Below is a small trained network, with its code and all its weights. Each question gives an input and a target symbol and asks what happens when units are switched off, that is, made to give their printed mean instead of their output.

import numpy as np


def w(rows, s, z=0):
    codes = np.array(rows[::2]) - 128.0
    scale = np.full(codes.shape[1], s)
    scale[-1] = z or s
    return codes * scale


def norm(h):
    return h / np.sqrt((h * h).mean(-1, keepdims=True) + 1e-5)


def f(y):
    return y / 2 * (1 + np.tanh(0.7978845608 * (y + 0.044715 * y**3)))


def softmax(a):
    e = np.exp(a - a.max(-1, keepdims=True))
    return e / e.sum(-1, keepdims=True)


def log_softmax(a):
    a = a - a.max(-1, keepdims=True)
    return a - np.log(np.exp(a).sum(-1, keepdims=True))


def net(x, mask):
    ids = ['αεζηλμπφψ'.index(c) for c in x.split()]
    T = len(ids)
    res = E[ids] + P[:T]
    q, k, v = (norm(res) @ M[0].T for M in (Q, K, V))
    z = softmax(np.where(np.tri(T) > 0, q @ k.T / 2**0.5, -1e9)) @ v
    res = res + np.where(mask[0], z, O[0][:, -1]) @ O[0][:, :-1]
    y = f(norm(res) @ A[0][:, :-1].T + A[0][:, -1])
    res = res + np.where(mask[1:17], y, B[0][:, -1]) @ B[0][:, :-1]
    return log_softmax(norm(res)[-1] @ U[:, :-1].T + U[:, -1])


Q, K, V, O, A, B = {}, {}, {}, {}, {}, {}
E = w([
[137,57,189,135,101],'α',
[190,135,141,158,198],'ε',
[129,135,88,146,137],'ζ',
[139,143,116,88,149],'η',
[120,96,142,141,111],'λ',
[135,156,141,172,122],'μ',
[159,123,131,93,101],'π',
[134,109,93,166,94],'φ',
[117,253,130,101,113],'ψ',
],0.028)
P = w([
[204,123,36,122,2],'0',
[203,136,51,126,18],'1',
[203,135,61,131,35],'2',
[208,135,72,130,42],'3',
[207,124,104,112,39],'4',
[206,124,84,106,60],'5',
[217,129,107,73,71],'6',
[235,122,103,41,57],'7',
[233,130,76,18,24],'8',
],0.0048)
Q[0] = w([
[242,89,133,138,148],'head 0',
[4,101,133,120,210],'head 0',
],0.012)
K[0] = w([
[130,202,190,149,125],'head 0',
[52,56,31,90,4],'head 0',
],0.012)
V[0] = w([
[133,190,170,167,132],'head 0',
[255,88,125,183,195],'head 0',
],0.0099)
O[0] = w([
[251,129,127,122,178,176],'head 0',
[121,181,228,156,140,253],'head 0',
],0.015,0.005)
A[0] = w([
[104,141,168,46,154,120],'neuron 0',
[111,130,91,55,99,37],'neuron 1',
[94,180,71,116,151,203],'neuron 2',
[115,169,156,89,171,104],'neuron 3',
[89,146,153,129,94,11],'neuron 4',
[172,177,132,158,144,126],'neuron 5',
[184,145,177,160,185,127],'neuron 6',
[218,35,128,137,200,142],'neuron 7',
[120,157,203,130,134,66],'neuron 8',
[121,146,190,142,176,110],'neuron 9',
[157,2,115,116,115,117],'neuron 10',
[159,35,51,109,156,89],'neuron 11',
[158,122,149,199,112,147],'neuron 12',
[153,70,76,126,114,112],'neuron 13',
[70,117,158,125,97,2],'neuron 14',
[182,119,103,93,133,133],'neuron 15',
],0.015,0.0072)
B[0] = w([
[139,50,34,130,127,179],'neuron 0',
[196,100,130,103,85,168],'neuron 1',
[133,124,163,133,228,200],'neuron 2',
[102,99,95,81,118,163],'neuron 3',
[90,181,107,146,136,127],'neuron 4',
[142,107,188,107,92,214],'neuron 5',
[182,59,185,230,23,251],'neuron 6',
[156,241,128,182,116,255],'neuron 7',
[163,101,119,105,111,171],'neuron 8',
[185,53,117,79,124,174],'neuron 9',
[125,182,146,88,195,189],'neuron 10',
[115,226,127,1,120,164],'neuron 11',
[171,84,67,118,175,207],'neuron 12',
[135,196,141,73,136,156],'neuron 13',
[78,189,153,121,138,132],'neuron 14',
[51,193,185,159,141,202],'neuron 15',
],0.0097,0.0075)
U = w([
[196,157,146,201,110,182],'α',
[100,68,216,71,145,136],'ε',
[131,107,109,48,11,42],'ζ',
[109,133,26,171,89,162],'η',
[12,141,144,138,101,250],'λ',
[144,105,145,117,144,18],'μ',
[141,219,132,50,159,141],'π',
[111,132,107,187,228,128],'φ',
[126,65,63,46,169,224],'ψ',
],0.012,0.0024)

Each question gives the input, a string of symbols that net reads in full, and the target symbol t.
The units are the heads (2 rows each of Q, K, V and O) and the neurons (one row each of A and B). Each row of codes is followed by its name. A weight is (code - 128) times the scale printed after its matrix; where a second scale follows, it is the last column's (O, A, B and U).
mask holds one flag per unit, heads first, then neurons. A switched-off unit (its flag False) gives its mean, the last column of its rows in O or B, instead of its output. The means were averaged over made-up inputs and are rounded, as every weight is.
A unit's drop is (log p(t) with every unit on - log p(t) with that unit switched off) / (log p(t) with every unit on - log p(t) with every unit switched off).
The circuit of an input: a set's keep is (log p(t) with only the set's units on - log p(t) with every unit switched off) / (log p(t) with every unit on - log p(t) with every unit switched off). Starting from the 12 units with the biggest drops (on a tie, the unit counted first), units are removed one at a time, each time the one whose removal leaves the highest keep (on an exact tie, the one counted first), for as long as the keep stays at least 0.8.
circuit, biggest first: the units of the circuit, biggest drop first
k most important neurons: the k neurons with the biggest drops, biggest first
drop of u: that unit's drop, to one decimal
input η η α λ, target λ: circuit, biggest first	[head 0; neuron 6]
input π λ ε α η λ α η, target ε: circuit, biggest first	[head 0; neuron 7]
input η π λ λ η π π, target ζ: circuit, biggest first	[head 0; neuron 2]
input α η η ζ η π ζ, target φ: 2 most important neurons	[neuron 2; neuron 6]
input α η η μ φ λ π ψ φ, target π: circuit, biggest first	[head 0; neuron 11; neuron 13]
input η λ μ ψ λ φ π α, target π: circuit, biggest first	[head 0; neuron 10; neuron 11]
input ζ λ λ η η λ λ η, target ψ: circuit, biggest first	[head 0; neuron 0]
input η λ π π ψ π μ η, target α: circuit, biggest first	[head 0; neuron 6; neuron 7]
input ζ φ α ζ π, target ζ: circuit, biggest first	[head 0; neuron 7; neuron 2]
input η α μ α ψ η π ζ, target π: 2 most important neurons	[neuron 11; neuron 13]
input λ μ μ φ μ μ η ζ η, target α: drop of neuron 6	0.2
input α ψ λ, target π: drop of head 0	1.2
input π π ψ η η ζ, target π: drop of neuron 11	0.1
